What each symbol does to the objects:
SM: ^>RF, $>GB, §>CP
MG: ^>RQ, $>FQ, §>NT
FH: ^>NH, $>DD, §>CQ
PH: ^>MT, $>BG, §>JR
FS: ^>LP, $>PZ, §>BL
NT: ^>MG, $>ZQ, §>GR
LP: ^>JC, $>ZT, §>FS
TQ: ^>RZ, $>CP, §>GB
ZT: ^>PZ, $>LP, §>MT
GT: ^>SJ, $>JG, §>GD
GR: ^>NT, $>BL, §>PZ
DJ: ^>CH, $>CZ, §>QC
RZ: ^>JF, $>TT, §>TQ
CQ: ^>FH, $>DZ, §>GF
BL: ^>FS, $>GR, §>ZQ
BG: ^>FJ, $>PH, §>JC
RH: ^>CZ, $>CH, §>NJ
PZ: ^>GR, $>FS, §>ZT
FJ: ^>DQ, $>JR, §>BG
CP: ^>SM, $>TQ, §>TT
TG: ^>TT, $>JF, §>HZ
NH: ^>GH, $>PC, §>FH
CH: ^>JJ, $>RH, §>DJ
DQ: ^>GB, $>RF, §>FJ
JF: ^>HG, $>TG, §>RZ
JC: ^>BG, $>MT, §>LP
QC: ^>DJ, $>GD, §>JG
GH: ^>FQ, $>RQ, §>NH
RQ: ^>PC, $>GH, §>MG
JJ: ^>HZ, $>NJ, §>CH
GF: ^>CQ, $>ZB, §>SJ
PC: ^>DD, $>NH, §>RQ
JG: ^>QC, $>GT, §>QL
CZ: ^>GD, $>DJ, §>RH
GB: ^>TQ, $>SM, §>DQ
HZ: ^>TG, $>HG, §>JJ
MT: ^>ZT, $>JC, §>PH
JR: ^>PH, $>FJ, §>RF
SJ: ^>GF, $>QL, §>GT
NJ: ^>RH, $>JJ, §>HG
RF: ^>JR, $>DQ, §>SM
FQ: ^>ZQ, $>MG, §>GH
DZ: ^>ZB, $>CQ, §>DD
ZB: ^>QL, $>GF, §>DZ
QL: ^>JG, $>SJ, §>ZB
HG: ^>NJ, $>HZ, §>JF
TT: ^>CP, $>RZ, §>TG
DD: ^>DZ, $>FH, §>PC
ZQ: ^>BL, $>NT, §>FQ
GD: ^>GT, $>QC, §>CZ

The rows follow the links: the fewer symbols apart two objects are, the more alike their rows tend to be.

Each row is also shifted at random along 7 hidden directions that mean nothing.

Some objects, each with a row of numbers:
SJ
[   9   36    5  -26  -16  -26  -39   15    8   -3   11  -43   31    4   65  -34   36   26    5    2  -19    9    9    8  -12  -43  -13   32   22   38   33   -3   -5   42  -21   11   48   10  -36    1  -22  -13   47   -5   34  -35  -25   26   10   -7  -19   25   20   33   46]
NJ
[ -13  -24  -49   28  -18   -1  -43   12   -8  -42   -1   -3   19   -7   -9   39  -33   35   19   30   26  -33   13  -24  -20   62   48   57  -26  -62    5   14   22   33  -31  -55    4   46   16  -17   34  -26   26   -3   15   -9   -1   76   -2  -14   25   -9   -1   29    1]
DJ
[  17  -38   42   -6   48   20   33  -45   23   40  -27   -9  -46   17  -86   42   43  -28   16  -37  -11   42   -7   34   -3  -29   15  -30   -6  -19    1    2   15  -52  -13  -11  -34  -23   17   23   27   19  -61   -7  -32   20  -18  -13  -38   23    1  -75   14  -34  -58]
ZB
[   4   32  -11    5  -27    7    8   -8   27    6   65   30  -28   -9   -2  -23   18  -23   -1    1  -38   25   44   -3   41   47   -3  -65   -6   43  -45   13   -7   -7   34  -16    0  -32   33  -11  -17   34  -12  -17   -4  -25   53  -25   38   26  -18   22   -4    1   -1]
ZQ
[ -17  -10  -17   18   -4   28  -51   79   40   -6   -3   61   17  -73  -15   26  -52   84  -10   13    6  -38  -22   -9  -14   19   25   88  -15  -13   54    6    3   -6    4  -53   -4  -22   39  -28   21   20   -2   31   26  -18   52   -9   35  -51   10   18   -7   97   16]
GD
[ -10   24  -30   21    4  -27   38  -31   26   54  -23  -29    0   14  -27  -36   52   79   20    6    3    5   33   -1  -24  -28   50   63  -32    8   40   24    7   49   29   30   15   45  -69   52   20  -64   36    1   33    3  -36   98   -6   16   10   38  -67   -3   16]
DQ
[  29  -29   16  -29   21    4  -13  -39   88   -2  -72  -52 -129   58  -51  -42   46  -56   50  -78  -65    8  -23   91  -18   10  -11   78   34   -5  121   11   25   18   -4  -59  -20   30   14   -9   63  -37  -38  -44   15  -50  -30   29  -47   43   -8 -108   27    2  -60]
CZ
[ -30    7  -40   39  -31  -20   25 -111   -9   44   40  -10   21    8  -65   12   48   -2    1   26    0   -2   46  -58   -5   15   63 -135  -25  -15  -99   26    5   33  -21   32  -22   31   34   56    9  -59   -5    3  -37   10  -19   57   22   23   17  -41   -4  -80  -17]
DZ
[  -7   35  -25   -7  -36    1  -32   -1    8  -11   90   47   87  -62    9  -24  -64  -22   22    3  -50  -43   28  -10   15   -6   72   13  -14   44   35   50  -64   40   39    2   11  -36  -43   -2  -65   40   53   -2   59  -57   24   67   29   21  -10   35  116   36   23]
QL
[  12   36   19   -1    3    7   12    7  -32   50   -1   10   11   29   74  -12    7 -102  -15    2   10   25   16   24   59  -37  -25   14  -10   28   25   21  -30  -24   68   11   11  -56  -48  -30  -21   71  -15    8   16  -26    8  -27  -41   57  -19  -16   36  -63  -28]
SM
[  -5  -16  -58   49   -2  -32  -21 -123   51   84   -8  -39   -9   56  -95  -84    2  -49   43   29  -91  -62   46   17    8  -50  -38   29   73  -40   35  -22    9    0   48  -32  -24   20  -10   38    3  -52    2   61  -60   11   14  -28   41  -75   24  -62   58    0  -34]
BG
[ -26   19    3  -26  -33  -11  -33   70   72   -4   16   -4  -68  -25   41  -34   28   47   29  -44  -78   17   15   16  -12   -6   25   58    8   18   92    3   12   48  -31  -62    7   -4   38  -41   -7  -20  -39  -22   20  -84   45  -20   35   32   -3  -20   45   99    5]
CQ
[  45   15   20  -49   46    2    7   59   55  -47    2  -11   19  -35  -13  -28   14  109   22  -14  -20   32  -31   50  -39  -26    7   94   -6   56   74  -20    4   17    0    6   33   19  -58   42  -10    5   67  -24   65  -25  -21   35  -13  -13  -27   77  -56   90   63]
PC
[ -28   15  -30   47  -11   10   50  -38   80   27    8   39  -59  -27 -113  -51   36   89    5  -18  -15  -20  -20  -12  -13   22   16  -77    1   32  -37    2   11   -1   40   43  -22    4   61   58   11  -55  -40    5  -18   20   56  -65   55  -25   12   14 -106   -4   10]
TQ
[  29  -50   38  -26   45   -5   52   39   -9  -36    8   12   23    6  -50   38  -44   11   44   -6  -25   12   -4   29  -20  -40   28   74  -10  -19   69  -33  -12  -18   10    4  -19   17  -56   29  -41   30   10   -5   -3    5   -1  -19  -40    1   -1   39   24   26   -6]
HZ
[ -32  -26   17    1  -30    2   52    9  -65  -46   -3    9   -6    2   27   69  -36  -20    6  -15   73   -4  -34  -56  -25   20   63  -54  -43  -38  -27   10    1   19  -37   68  -35   27    9  -11  -13  -29  -56  -21  -20    0   -9   12  -26   68   23  -30    0  -83  -25]
RH
[ -15    3  -29   59  -11  -17   56  -13  -22   51  -20  -12   -6   41  -18   16   36   36   -8   48   49  -11   20  -53   -4  -18   25   -6  -41  -33   -6   -4   21    8   17   26   -7   23  -15   26   24  -43  -22   48  -28   21   -7  -16  -12    2   31   -9  -80  -70  -18]
CP
[ -27    1  -35   31  -45   -8   36    8   28  -41   51   21   23   -1  -36   24   23   60   50   24   -7  -41    0  -46  -45   -3  139  -15  -56  -25   67   -6   13   83  -28   28  -10   60   10   46   -6  -70  -30    7   32  -92   37  -17   -4   63   30  -38  -10  -38  -11]
TT
[ -14   -5  -42   34  -21  -31   72  -14    1  -21  -26   -4  -44   37  -33  -35  -32   28   19   -9   24  -25   12  -21   -2   61   -6   14  -19  -35  -19   18   -2   37   34   33  -24   55  -27   15    2  -58    9  -23  -28   47    4   47    9    6   26   71  -69  -15    4]
QC
[  25  -22   39  -24   55   10   76   29   66   39   17   15  -16  -21  -99   35   54   72   17  -21  -39   75   17   38  -16  -45   54   37  -50   15   57   -3   -2  -19   11  -29  -22  -27  -22   51   -9   39  -27  -13   -2    6    6   -9  -23   15   -7   36  -28   53   -5]

Where do the symbols, taken in turn from left to right, take each start?
Answers are names.
[   8    2    4   13    1   43   10   31  -21  -45    9   57    7  -34    7   51  -21   38  -37   17   80    6  -42  -30   15   86   18  -72  -42   15  -80   10    5  -24   -3   36   11  -13   71  -19   43   30  -10  -24   28   12   23  -26  -27   35   -1    9  -79  -45   -4]
^ ^ ^ $ ^: GR
[ -16  -44   28  -12   10   12   23   54  -20  -29  -41    4  -28  -10   -2   47  -34   20   11  -37   22    9  -30    3  -34   -5   33   51  -24  -49   38    2    9    1  -40   -8  -41   16    3  -22    5  -17  -31  -12  -15   14  -13   26  -23    8   13   -7    6   21  -18]
§ § $ § ^ §: RH
[  14    2   13  -12   11  -17   76   12   68   23  -25  -27 -128   30  -26  -68   43   34   11  -49  -64   66   41   45    8   18  -63   39   12   25   17  -16    4   -1   38  -16  -10    6  -13   14  -13  -12  -16  -39  -32   32   18   -7   18    5   -9   80  -75   64   19]
$ $ ^ §: FJ
[  17   30   17  -15   -1  -11  -33   22   42   17  -38  -60  -91   50   74  -58   96   17  -33    7  -28   31  -21   31   11  -28 -111   -9   65   39    5  -73   58  -26  -31   -6   52   -7   61  -23   36  -32  -37   14  -12  -15   21 -157   20  -40  -24  -34  -81   18   16]
^ ^ ^ ^ § ^ §: NH
[  15  -50   39  -16   59   -6   72    3  -25   20  -34    0    2  -13  -78   19  -38   -3   -5  -40    2   44   14   23  -12  -15  -20   40  -24  -32  -23   13  -22  -49   17    8  -44  -10  -73   31  -34   34   16  -16  -56  102  -32   77  -11  -37    5  101   -8   40    6]
^ § ^ $ §: HG
[ -38  -39   -3   11  -22  -17   34  -15  -31  -31   24   19    6   -6  -37    2  -57    0    8   -3   -2  -24   26  -50  -18   24   -2  -50    5  -40  -66  -13   -8   10  -18   27  -41   25    8    2  -49  -36   -7    3  -71   47   25    0   49  -43   21   42   12   -3   13]
§ $ § §: RZ
[ -19   32  -25   33  -20    4   42  -19   25   10   34   47  -10  -35  -37  -46   -5   20    2   -7   -2  -22   -8  -15   22   31   38  -58  -26   45  -20   35  -25   18   64   54   -8  -10    6   32   -7  -18   -4  -23   14  -11   32    5   26   40    0   28  -45  -36    9]
$ § § § §: GT
[  42   -8    7  -29   49   31  -32  -39  -17  -58  -11    3   29  -30  -37   -8  -52  -39   -9   -9    7  -13  -32   36    6   62  -51  -41   33   31  -68    5  -21  -43    6   -1    0   -4    8    1   21   36   67  -35   20   44  -41   49  -13  -24  -31   18    6   -7    1]
^ § § $ ^: DZ
[  26  -37   41  -36   13    0   48   16    9  -28   17    2   -6   19  -29   37   18  -24   34  -19  -22   25  -17   28  -15  -53   41   -5  -16    3   72  -31   -3    0  -15   17  -24   -1  -15   25  -35   18  -38  -16    1  -41    2  -78  -41   55  -14  -50   33  -37  -23]
^ $ § ^ ^: SM
[ -13   28  -22   21   -7  -34  -47  -90   39   98  -58  -78  -68   69    8  -84   84  -52   -5    8  -42   -8    3   25    7  -50  -83    0   68    9   17   -9   30    0   -1  -14   14   10   17   -2   44  -65  -29   32  -35   -6  -32  -41   23  -37    0  -94    3  -18  -18]
§ $ § § ^ $ $: JG
[ -41   17  -26   22  -29   13  -36   23  -49   13   11   47   44  -54   43    4  -97  -18  -40    7   30  -34   15  -31   28   64  -10   27  -24    2  -62   70  -46   -4   55   -1  -10  -33  -33  -51  -28   53   45    3   14   44    8  101   31  -18    7   75   39   33   23]
§ $ $ § ^ §: FQ
[  28    8   34  -31   44   12  -57    6   -6  -14  -17  -16   55  -12   19    6   -2  -33    0   -9   -1  -28  -61   44  -23  -81  -22   38   36   31   82  -37    5  -24  -17   12   25  -20  -26    1   12   33    8   20   46  -49  -28  -56  -43  -14  -23  -69   58  -14   -7]
§ $ $ ^ $: DD
[ -44   33  -23   28  -34    6   -5   16  -11   57  -40   22  -31    0   62  -15   -5  -30  -40   -1   39  -25    1  -23   26   15   -9   29  -23   -2   13   47  -10   13   39    9   -6  -31   20  -65   22    0  -44   13    5   -8   27   16    6   29   11  -12   -3  -17  -21]
§ $ ^ §: GR
[   0  -46  -27   25    3    3  -55   -7  -34   -1  -45   -7    5   34  -24   22  -59  -46    9   38   13  -61   -3    7    3   22  -22   80   28  -80   21  -11   14  -18   -2  -55  -24   29   -3  -36   40   -8   18   26  -29   18  -15   33  -16  -52   27  -37   34    3  -31]
^ ^ ^ ^ § §: RH
[  19    1   40  -36   10    8   10  -15  -16   16  101   16   75  -44  -27   44   -4  -54    8   -5  -41   52   47    0   24  -28   45  -65  -17   24  -36   24  -43  -35   -1  -11  -16  -54  -21   15  -78   86    2   -8   -6  -19   13    7    7   23  -18   17  100    1   -5]
$ ^ ^ $: ZB
[  22  -65   17   13   23   -2   12  -44  -19    7   24   12   43   18  -90   52  -16  -51   20   32  -23  -23  -12    2  -13  -59   19  -51   25  -51    4  -57    2  -47  -29  -10  -38  -13   18   35  -27   17  -47   38  -66    3   19 -113  -11  -36   16  -81   74  -52  -48]
^ $ $ $ § $ §: JF
